Below are the code and all the weights of a small trained network. Each question names an input and a class and asks about switching units off, where a switched-off unit gives its printed mean instead of its output.

import numpy as np


def w(rows, s, z=0):
    codes = np.array(rows[::2]) - 128.0
    scale = np.full(codes.shape[1], s)
    scale[-1] = z or s
    return codes * scale


def f(y):
    return np.maximum(y, 0)


def log_softmax(a):
    a = a - a.max(-1, keepdims=True)
    return a - np.log(np.exp(a).sum(-1, keepdims=True))


def net(x, mask):
    res = np.array(x, float).reshape(1, 7) / 4 @ E
    y = f(res @ A[0][:, :-1].T + A[0][:, -1])
    res = res + np.where(mask, y, B[0][:, -1]) @ B[0][:, :-1]
    return log_softmax(res[-1] @ U[:, :-1].T + U[:, -1])


A, B = {}, {}
E = w([
[127,131,128],'x0',
[127,127,127],'x1',
[126,126,127],'x2',
[255,79,124],'x3',
[130,129,128],'x4',
[166,234,60],'x5',
[162,205,234],'x6',
],0.0074)
A[0] = w([
[192,205,216,160],'N1',
[179,171,165,23],'N2',
[125,174,120,202],'N3',
[84,84,82,203],'N4',
[187,188,190,29],'N5',
[93,119,157,148],'N6',
[73,138,250,156],'N7',
[59,160,100,188],'N8',
[121,220,109,3],'N9',
[87,89,109,76],'N10',
[117,1,178,195],'N11',
[105,109,111,186],'N12',
[214,107,78,163],'N13',
[187,132,23,123],'N14',
[126,224,102,208],'N15',
[132,16,157,45],'N16',
[27,177,83,231],'N17',
[88,129,183,153],'N18',
[14,186,69,69],'N19',
[137,131,72,124],'N20',
[99,97,96,188],'N21',
[98,99,110,85],'N22',
[219,85,160,64],'N23',
[65,64,85,51],'N24',
[101,137,146,144],'N25',
[57,132,243,151],'N26',
[87,134,150,124],'N27',
[52,173,57,19],'N28',
],0.0097,0.0053)
B[0] = w([
[88,201,208,231],'N1',
[167,61,172,150],'N2',
[151,83,129,191],'N3',
[173,74,162,213],'N4',
[155,54,221,169],'N5',
[135,125,88,164],'N6',
[111,141,5,220],'N7',
[131,188,168,209],'N8',
[81,199,157,157],'N9',
[124,169,159,152],'N10',
[96,178,244,249],'N11',
[153,100,134,178],'N12',
[139,86,40,206],'N13',
[118,96,21,194],'N14',
[151,41,174,226],'N15',
[164,49,197,182],'N16',
[82,227,165,254],'N17',
[120,135,66,178],'N18',
[178,68,235,206],'N19',
[120,122,78,160],'N20',
[148,87,154,191],'N21',
[113,158,140,146],'N22',
[130,169,225,180],'N23',
[107,206,160,171],'N24',
[114,134,101,157],'N25',
[122,146,5,218],'N26',
[160,138,92,158],'N27',
[160,24,140,169],'N28',
],0.028,0.0075)
U = w([
[83,231,198,169],'0',
[195,50,185,228],'1',
[130,123,2,2],'2',
],0.0068,0.00034)

Each question gives the input, the list of numbers given to net, and the class t.
The units are the neurons (one row each of A and B). Each row of codes is followed by its name. A weight is (code - 128) times the scale printed after its matrix; where a second scale follows, it is the last column's (A, B and U).
mask holds one flag per neuron, in row order. A switched-off neuron (its flag False) gives its mean, the last column of its row in B, instead of its output. The means were averaged over made-up inputs and are rounded, as every weight is.
A unit's drop is (log p(t) with every unit on - log p(t) with that unit switched off) / (log p(t) with every unit on - log p(t) with every unit switched off).
The circuit of an input: a set's keep is (log p(t) with only the set's units on - log p(t) with every unit switched off) / (log p(t) with every unit on - log p(t) with every unit switched off). Starting from the 12 units with the biggest drops (on a tie, the unit counted first), units are removed one at a time, each time the one whose removal leaves the highest keep (on an exact tie, the one counted first), for as long as the keep stays at least 0.8.
circuit, biggest first: the units of the circuit, biggest drop first
most important unit: the unit with the biggest drop
top k neurons: the k neurons with the biggest drops, biggest first
drop when u is switched off: that unit's drop, to one decimal
input [0,-2,6,8,-1,-7,6], class 0: top 2 neurons -> N11; N1
input [-8,-1,5,-6,5,1,-8], class 1: most important unit -> N28
input [4,-8,-7,-4,2,1,0], class 1: top 2 neurons -> N1; N11
input [-5,7,7,-5,1,-3,1], class 2: circuit, biggest first -> N26; N7
input [-7,6,-8,2,-7,5,5], class 1: top 2 neurons -> N17; N15
input [-3,8,1,1,8,6,2], class 1: top 3 neurons -> N15; N11; N17
input [-5,0,-6,1,5,-8,5], class 0: top 2 neurons -> N11; N13
input [-8,-4,-4,2,-6,8,0], class 2: top 3 neurons -> N14; N19; N11
input [-6,-8,6,2,5,5,6], class 1: top 3 neurons -> N17; N15; N5
input [8,1,-5,-1,3,-6,-7], class 0: top 3 neurons -> N11; N24; N15
input [1,-7,6,0,-5,-3,-5], class 0: top 3 neurons -> N15; N11; N24
input [-1,-4,4,7,7,-2,4], class 0: top 2 neurons -> N1; N15
input [8,0,2,-7,-2,1,-1], class 1: top 4 neurons -> N19; N28; N1; N11
input [-8,-3,-6,2,6,4,2], class 1: circuit, biggest first -> N17
input [4,5,-3,-2,2,-8,7], class 2: drop when N7 is switched off -> 0.1
input [-2,7,6,8,-7,3,-7], class 2: drop when N14 is switched off -> 0.2
input [-2,1,6,3,-2,-8,8], class 0: drop when N11 is switched off -> 0.5
